(in the rows, 128 means zero)
Each row of numbers stands for one node and depends on some of the facts below. Use the named rows to name the rest.

Known rows:
bralal: [110 162 118  27 114 123 212 115 114  95 154 136 122 141 166 189 108 148
  96 168 158 128 100 135 154  69 136 110  65 152 108 147  95 129  65 150
  79 167]
klepom: [121 137 124  37 125 116 225  80 119  99 137 125 131 154 172 164 107 117
  99 155 158 145 101 159  88  73 128 123  85 152 113 157  86 133  79 122
  34 155]
festor: [125 138 122   5 119 123 223 112 120 104 171 134 129 150 161 176  98 118
 111 154 160  94 107 147 108  77 125 114  82 163 103 150 107 132  66 135
  74 154]
festavul: [109 136 122  33 116 131 218 111 116  90 149 132 120 145 165 183 108 133
  93 160 154 119  96 135 134  64 139 120  68 159 101 157  95 126  67 141
  63 157]
dasten: [129 171 192  72  81 146 146 148  92 107 153 125 117 116 165 122 103  96
 104 192 123 100 118 156 126 143 103  76 176 219  73 138  98 139  98 190
 109 169]
drero: [106 119 118  71  96 153 184 118  93 127 166 136 120 130 153 165 110 123
 132 154 152 107 114 125  80  88 140 104  91 156  94 200 110 117 133  87
  36 146]
zati: [105 111 118  86  97 164 179 155 130 116 160 148 116 121 153 185 109 140
 110 168 145  95 110 106 125 106 139 100  69 135 100 178 124 120 150 151
  78 154]
droniza: [106 123 111  93  96 174 184 123 124 120 159 134 123 128 155 177 116 131
 103 155 151 131 109 126  98 106 146 103  85 143 107 179 103 120 148 117
  56 150]
triplu: [100 126 137  84 115 147 167 137 109 114 149 131 122 125 130 162 104  97
 116 149 155 145 112 155 103 142 120  84 144 166  94 159 113 132  97 110
 140 152]
vakozus: [100 127 140  84 110 144 180 127  73 120 157 121 125 130 130 146 105  79
 123 143 157 141 119 175  73 130 120  83 136 180  96 179 107 134  95  61
  93 144]
stige: [134 137 148  82 116 132 181 129 114 127 178 121 136 137 142 148 116  72
 123 151 143 138 121 168  59 151 102  96 132 171 121 156 105 127 106 155
  99 156]
grikas: [ 98 109 117 104 107 158 183 138 111 110 112 135  98 133 152 153 109 110
  97 156 153 149  96 102  89  79 114 114  62 141  84 163  92 117 164 129
  75 137]
pabre: [102 116 120  69  95 154 184 134 105 118 160 139 116 125 157 173 109 131
 119 162 148 111 111 123 107  92 146 105  96 148  94 191 114 118 141 106
  51 152]
nodak: [114 121 110  94 100 158 185 136 127 122 159 143 119 126 158 167 104 127
 120 161 148 121 113 111 105 110 128 100  90 137 105 179 117 129 166 108
  61 146]
kliga: [ 91 133 134 109 114 135 160 148  92 109 130 137 116 117 141 162 107 117
 122 169 152 166 111 140 141 132 123  76 133 149  90 173 110 134 121 123
 134 157]
skestor: [117 123 111  91 100 157 184 139 132 125 154 142 120 128 156 164 109 126
 119 163 150 122 112 113 101 107 127  98  90 135 103 178 116 127 165 117
  60 145]
losulo: [113 113 128  78 103 152 181 135 131 126 174 143 122 126 154 174 112 128
 125 165 148 101 116 124  76 106 135 102  78 136  99 183 121 119 151 144
  55 154]
driza: [112 111 115  95 106 158 187 138 136 121 144 143 112 127 155 160 108 121
 111 160 148 124 110 107  90 103 127 103  76 135  99 168 113 126 166 130
  68 143]
vutri: [105 123 111  90  99 155 184 127 104 120 139 137 114 124 160 163 110 128
 117 162 150 144 109 114 114  97 134 102  97 142  98 189 106 124 167  99
  53 147]

Some facts about the nodes:
fozo grapak:tapli,bruda
deplus deskim:rivem,skeske,tulam,plivun,klogrem
plipe grapak:dasten
ketan grapak:trotin deskim:rivem,ratrosek,plipe,zatren,liskogar,pitron
brimi deskim:klasker,bitre,nesor,mustal
drostetek grapak:trotin
dimu grapak:dasten
festor grapak:klepom deskim:pufor,meskipler
trubo grapak:skeske,nelem deskim:betrek
pitron grapak:firum
pitro grapak:fozo,makar,vonul
tedus grapak:dimu,troklil deskim:kebri,drero
modafum grapak:dozil deskim:nutumom,plaklo,mustal
stobe grapak:trubo,vetek
nufer grapak:kazufa,flustas
fovun grapak:gogros,flezepok,ratrosek
trigebun deskim:nepo,flilum
stige grapak:klugir,sadir deskim:platri,brove,mutan
getrul deskim:bistis,zotir,bekel
stirafe deskim:fosek,ribri,ravor
liskogar grapak:gekluzo,grasti,trigebun
sabrotra deskim:ploto,flostek,bitre,nelem,klugen
fofi deskim:mebrum,zotir
betrek grapak:bruda
drero grapak:zati
bruror grapak:dratru
skamim deskim:drebe,dasten
dasetar grapak:gekluzo,vonul,trotin
zirim deskim:klepom,lutibro,dagra,grula
triplu grapak:firum,platri
dagra grapak:gogros
makar grapak:dratru
troklil deskim:makar,druplutru,nutumom,grula
kazufa deskim:grutin,dratru,sadir,klogrem
grasti grapak:firum,kliga,ketan
platri grapak:goflife
driza deskim:mebrum,pitro
mebrum grapak:firum,stobe,grasti
masole grapak:skeske,klekos
klekos grapak:fozo
rebrenak deskim:daron,flumen,klugen
naplu deskim:plipe
flezepok deskim:ratrosek,nepo,flumen,plivun
sadir grapak:vonul
drubrozi deskim:noklek,tigri
daron grapak:vogren
flostek grapak:bekel
groskor grapak:ratrosek,brotruk,drubrozi deskim:rivem,nufer,klugen
mustal grapak:gekluzo,trotin
vatu grapak:goflife
grula grapak:mustal
nutrir grapak:dozil deskim:lipudem,dagra,fovun,pitro
rovis grapak:mebrum,troklil deskim:makar,lutibro,fovun,klugen,droniza
trotin grapak:gekluzo
brotruk grapak:gekluzo,grula
dasten grapak:bruda,grula
tigri grapak:nutrir
druso deskim:flegril,liskogar,bruror
klugir grapak:dasten deskim:vakozus,pufor,gonar
skestor deskim:flegril,ratrosek,pufor,dagra,bezal
gonar grapak:betrek,fozo,ribri,troklil
pluba grapak:gekluzo,ribri deskim:mebrum,tive,plivun
brove grapak:vonul
narur grapak:vonul,dasten
fono grapak:firum deskim:nutumom,tulam
kliba deskim:tapli,grikas,zotir
ratrosek grapak:fono,flilum,klegri
begok grapak:bifetuk deskim:rivem,nepo,bistis,bitre,tulam,bralal,foplil
vetek deskim:kliplir,kliga,zatren
deni deskim:ravor,plivun,fugritral
losulo deskim:betrek,flegril,grasti,lipudem,brove,mutan,drestuk
babra grapak:firum deskim:stumusi,bruda,flilum,kikla,klugen,gonar,klovan
migin deskim:pabre,nutumom,dagra,gesan
bistis grapak:klavan,fono,letrur
zusik deskim:druplutru,ploto,mufur
klotro deskim:masole,bekel,festavul
bifetuk grapak:bruda,trubo,troklil
goflife grapak:dasetar,trotin
nesor grapak:pitro,bruror
flustas grapak:ribri,fono
vonul grapak:trotin
klepom grapak:dratru,drubrozi,bralal,festavul
vogren deskim:pufor,klugen
vakozus grapak:skeske,triplu,drostetek
zati deskim:tigri,druplutru,masole,liskogar,bekel
fetek deskim:kliplir,skeske,dasetar,nesor
letrur grapak:drostetek deskim:lutibro,vakozus
nodak deskim:ratrosek,pabre,kliga,dimu,daron,gonar
dozil deskim:nepo,vutri,bralal,bezal
ribri grapak:gekluzo,tapli,ketan
mutan grapak:flilum
neskopun deskim:vakozus,tuberen,drero,bruror
firum grapak:gekluzo,mustal deskim:flegril,kebri,meskipler,pitron,mustal
drabras deskim:flostek
klegri deskim:klepom,drostetek,brove,vatu
gogros grapak:vatu,sadir deskim:grutin,noklek,grula,vatu,gesan,droniza
zatren grapak:brove,pufor,fono
festavul grapak:rebrenak

Which node is each row?
No name comes twice in this set of rows, the named rows included.
[ 91  96 142  77 127 134 181 109  86 106 112 127 115 134 137 154  95  95
 124 142 159 163 103 161  77 116 126  97 156 166  76 192 107 133  87  44
  99 134]	bistis
[ 94 147 148 124 109 129 168 187  90 100 122 132  97 127 141 146 116  94
  92 176 145 165 101 124 145 113  81  90  79 160  93 135  88 133 125 178
 148 158]	tapli
[104 113 115  98 107 160 183 133 114 115 125 135 102 129 155 158 110 117
 102 158 150 144 100 107  98  91 119 110  78 145  90 171  98 120 160 113
  67 141]	zotir
[117 149 118  33 110 134 209 132 133 100 166 143 124 139 166 185 103 146
 103 167 156 104 105 122 143  78 134 106  59 144 107 151 107 131  89 170
  84 163]	rebrenak
[ 79 140 149 120  88 147 171 186  76 113 168 140 108 111 143 167 119 120
 108 183 142 125 117 144 171 115 131  71  89 152  95 170 106 142 119 136
 117 171]	skeske
[105 108 130  51 128 144 184  86 112 110 134 125 128 140 141 168 100  98
 115 133 167 148 107 167  67 115 137 100 137 167  88 183 104 125  64  52
  93 144]	fovun
[104 139 150 112 111 121 165 156  96 106 136 133 119 125 146 156 113 101
 117 173 144 178 109 148 138 140 109  86 147 160 102 169 103 133 116 146
 128 162]	grula
[104 163 142 124  83 155 176 206 104 115 186 136 121 113 142 163 124 110
  96 179 136 131 121 138 156 139 111  65  64 145 124 137 105 144 142 190
 131 170]	troklil
[125 150 146  79 109 135 186 140  88 116 163 121 126 131 139 144 111  77
 121 148 144 141 118 163  99 145  97  96 152 189 116 156 100 131  94 117
 121 152]	narur
[119 148 149 103 104 122 185 158  62 117 154 124 123 128 149 133 114  85
 128 164 137 156 117 154 118 129  92  95 142 180 115 175 101 136 130 108
  87 152]	plipe
[113 148 117  44 122 142 200 136 161  92 148 138 125 137 158 192 108 136
  79 163 161 137  99 139 147 101 139  96  59 136 113 125 104 136  67 179
 128 164]	drubrozi

The same nodes again, as new rows of numbers:
Some rows with their names:
zusik: [135 177  83 110 156 125 165 190  89 126 165 153 169 132 117 147 116 145
  98 106 181 123 173 123  98 121  88 128 168 126 151 120 117 145 109 111
 116 135 119]
grula: [127 148  82  90 152 141 140 150 138 149 135 145 157 132 113 112 125 131
 150 114 159 142 155 115  80 112  91 179 149 117 159 144 170 169 129 107
 109 106 158]
gesan: [144 161  82 117 175 106 169 168 111 127 134 154 156 143 115 119 118 130
 144 101 152 117 155 128  99 143  96 178 160 129 160 120 145 150 129  86
 110 126 112]
bekel: [120 173  84 120 193 105 153 171 101 126 164 171 172 159 104 130 124 150
 133 105 148 131 172 118 115 129  78 148 183 146 146  89 133 165 130 111
 126 137 116]
ratrosek: [138 180 113  92 195 117 168 179 126 186 148 186 147 147 119 124  94 148
 151  89 149 128 152 133 115 135  98 171 165 111 150 130 166 146 117  67
 107  99 124]
nodak: [146 183  97 104 168 135 169 188 103 147 150 137 150 122 125 145 106 145
 119  90 162 107 173 133 117 150 107 124 157 113 152 141 126 134 105  96
  92 124 109]
skeske: [146 166  86 107 183 102 171 173 115 136 147 165 150 138 118 120  98 133
 158 101 158 114 167 129 112 144  91 173 172 132 143 117 140 149 125  93
 119 126 109]
plivun: [151 178 106 116 188 113 184 177 135 128 143 152 134 123 130 104  96 146
 166 108 156  92 156 129 124 158  84 157 160 128 147 118 152 152 132  89
 120 127 115]
pitron: [119 176 145 115 185 138 165 171 124 179 134 180 173 181 125 122 113 176
 156  71 178 126 142 145 108  96 105 184 190 111 158 137 183 123 136 107
 111 108 130]
noklek: [137 163  82 112 183 110 165 169 104 129 147 158 158 144 110 121 119 139
 141 100 152 113 160 117  97 137  90 168 167 133 153 115 143 156 133  96
 120 133 117]
fugritral: [142 166  90 119 187 108 167 169 116 135 141 156 148 140 115 114 112 142
 154  98 147 109 161 125 113 149  96 162 167 129 153 121 146 154 132  96
 118 125 117]
losulo: [155 163  86 119 170 135 165 163  77 171 162 149 161 118  96 167 103 169
 113  88 164 101 144 111  70 162  87 116 155 127 135 175 120 119 157  96
 131 141 121]
vonul: [120 177  51  50 197 104 195 218 128 156 131  95 145 128  89 137 104 162
 146 120  93 128 110  99 104  95  54 167 211  77 210  89 164 109 149  75
 129 109  92]
plaklo: [138 166  91 119 178 108 165 169 111 130 143 152 155 146 113 119 114 133
 150 103 152 118 165 130 107 139  95 172 163 130 161 114 141 157 123  92
 102 125 105]
ravor: [141 164  93 116 188 110 169 170 121 134 143 156 146 135 115 120 112 141
 151  98 150 107 163 124 112 150  91 166 164 128 155 121 144 152 134  93
 117 125 115]
ribri: [121 156  67  78 170 144 126 160 148 180 127 152 139 133 102 116  93 156
 178 119 150 143 170 140  87 129  76 162 183  99 180 131 164 184 111 110
 121 140 169]
drebe: [134 164  90 115 185 105 161 171 111 137 142 154 153 142 110 122 114 138
 149  93 142 112 164 124 108 142  94 167 166 130 152 118 143 156 129  96
 115 131 114]
klepom: [131 166  78  91 177 113 160 174 114 190 174 203 146 130  97 114 130 134
 115  97 147 123 135 111  75 153  83 186 126 106 135 116 185 184 103  46
 122 100 141]
meda: [140 166  89 114 182 105 165 168 111 138 142 158 152 145 110 124 114 135
 149  95 144 111 161 122 108 142  88 166 167 132 155 113 144 154 131  94
 117 127 113]

Which node is each row?
No name comes twice in this set of rows, the named rows included.
[166 164  47  64 188 114 135 148 121 172 120 202 183 122 139 120  72 113
 171 106 163 150 182 129 132 117  99 168 197 127 156 132 126 141 142  89
 115 112 138]	bifetuk
[157 163  52  97 132 134 168 178 102 122 156 154 185 127 125 130 112 119
  96 134 201 128 168 153  83 112 104 151 159 134 165 129 118 133 101 104
  84 137 106]	troklil
[152 161  62  72 179 138 149 197 104 170 146 165 179 104 121 157 133 133
 114  87 153 116 151 136  97 113  98 133 160  98 137 135 147 102 102  94
  87  93 113]	letrur
[147 173  86  86 166 136 180 169  92 179 168 158 168 113 114 154 107 161
  92  93 163 119 131  91  82 130  80 128 161 108 143 167 145 118 160  77
 138 110 133]	stige
[131 183  98  76 181 152 139 187 106 195 150 165 154 118 114 160 133 145
 110  76 129 130 171 129 126 133 118 113 144  93 147 131 135 139  77  77
  62  95 113]	festor
[129 182 143  89 160 157 160 212 113 172 133 166 174 146 145 139 127 167
 114  35 216 106 157 145 113  91 107 145 191  78 150 144 164 125 109 126
 113 109 152]	babra
[158 200 101  83 165 130 181 203 126 156 170 160 141 109 145 128  54 140
 127 123 195 138 177 137 125 123  88 128 183 108 141 140 128 142  99  96
 118 113 125]	begok
[155 177  78 104 183 157 164 177 130 124 138 159 164  96 138 127 145 158
 116 112 166  67 153 143 121 153  77  99 143 130 137 109 147 129 127  96
 105 142 129]	driza
[130 166  83 116 174 103 162 169 101 121 152 161 168 156 107 122 118 138
 134 106 157 127 164 122  97 128  89 172 171 135 157 104 139 161 125 105
 118 131 109]	druplutru
[130 184 129  56 160 163 135 151 111 146 135 114 160 114 154 154 157 108
  95  73 109 162 165  70 163  94 133  97 122 106 146 160 142 133 138  88
  69  44 130]	klugir
[135 179 101 115 178 138 162 170  79 163 176 150 157 137 105 170 101 167
 115 102 148 127 168 120 101 141  99 108 166 131 146 149 114 136 126 100
  98 135  99]	druso
[156 163  75 112 160 129 170 174  85 146 160 151 166 114 112 151 113 156
 102  91 178  95 147 115  72 154  90 130 150 123 143 166 130 128 146  97
 125 137 126]	klegri
[160 159  55  61 152 129 148 197 101 158 132 165 188 100 138 138 130 121
  94  66 199 111 164 129 103 112 103 143 169  85 154 138 131 132 106 107
 115 118 148]	rovis

The same nodes again, as new rows of numbers:
Some rows with their names:
gogros: [101 124 137  68 126 136 109 124 147 158 162 127 148 132 129 114 130 111
 121 137 121 143 106 155 118 142]
sadir: [ 98 125 162  71 121 158 107 171 145 173 139 196 103 105 105 126 113  25
 144 109 113 138 129 114  67 175]
sabrotra: [126 132 129 153 127 143 119 114 127 127 123 119 148 122 127 130 127 134
 129 108 133 139 109 125 136 130]
platri: [109 161 102  51 116  75 150 106 139 147 167 110 147 153 151 133 163 125
 101 158 115 126 113 196 154 129]
dozil: [121 133 125 146 132 145 126 107 133 132 132 120 149 125 137 127 131 138
 119 124 141 130 111 124 132 123]
betrek: [130  92 132 108 121 122  92 184  87 107 117  85 131 156 132 165 122 129
  97 165 131 105 172 146 142 163]
grutin: [122 146 114 136 119 133 140 126 109 125 124 131 122 124 144 124 127 118
 123  99 140 125 133 124 114 127]
meda: [129 142 128 146 125 135 131 116 124 126 120 125 131 123 132 134 129 129
 124 115 138 130 120 119 129 123]
tigri: [128 118 128  97 127 109 126 138 119 125 143 120 126 140 131 122 119 130
 130 127 117 135 126 143 122 126]
flustas: [114 105 127 112 143 125 103 155 122 115 150 119 108 128 100 107 115 139
 145 157 133 120 141 140 130 118]
plipe: [179 108 150  85 122 153 121 130 143 137 109 116 117 154 161 129 160 138
 131 136  73 160 172 126 105 153]
meskipler: [137 146 127 148 135 129 138 126 118 129 115 135 125 129 139 143 134 126
 125 121 135 129 120 127 126 125]
narur: [149 106 169  86 119 162 105 137 157 158 113 144 118 132 123 142 140  96
 137 130  84 160 150 114 102 171]
klifas: [128 141 126 147 126 135 130 117 123 130 121 126 133 123 130 136 128 130
 122 115 139 130 118 120 129 125]
dasetar: [118 105 117 118 106  88 149 146 188 122 112 211 132 129  96 100 131  42
 142 140  76  94 139 125 151 164]
drebe: [113 116 116 159 122 117 166 146 105 190 109 132 133 103 145 159 135 159
 164 114 119 114 126 134 122 123]
trotin: [116  88  89 145  85  64 161 118 197  91 102 196 139 143  79  77 134  76
 140 148  68  79 163 122 199 156]
begok: [116 104 130 115 131 138 104 141 133 123 145 105 150 133 127 120 125 131
 121 148 126 120 130 140 133 136]
tulam: [134 144 123 141 129 128 139 127 117 123 120 133 127 123 144 136 127 126
 124 110 137 128 124 122 117 121]

Which node is each row?
No name comes twice in this set of rows, the named rows included.
[108 148 121 101 153 151  79 129 141 121 192 103  80  92  58  94 162 141
 208 156 125 144 150 160 117  79]	fono
[115 118 123 102 137 121 109 147 125 120 154 103 140 127 128 129 130 129
 126 151 131 118 132 158 129 125]	stobe
[116 112 128 110 133 136 115 121 139 133 140 120 141 133 126 109 126 137
 124 141 125 133 118 141 130 132]	modafum
[121 134 130  97 126 113 128 133 116 136 132 127 104 145 121 137 129 128
 126 147 130 128 130 143 134 134]	mutan
[134 149 123 105 149 125 109 140 132 117 163 119  80 109  91 113 160 131
 185 150 115 137 149 157 118  88]	pitron
[105  90 176  91 146 137  99 186 119 147 131 172 101 124  95 142  73  77
 126 151 135 122 123 106 100 157]	pitro
[115  83 112 145 116 121 125 129 150  98 124 134 123 133  93  90 117 139
 138 155 117 101 167 106 154 127]	pluba
[143 120 137 114 132 109 119 141 127 119 134 125 127 136 126 125 118 129
 138 122 114 141 115 145 127 127]	flostek
[124 104 131 115 135 137 115 124 141 131 139 125 131 138 124 100 122 145
 129 145 123 134 123 131 133 128]	groskor
[139 124 135 112 143 120 127 140 129 132 131 133 120 138 132 131 132 130
 128 149 121 127 125 143 129 126]	drero

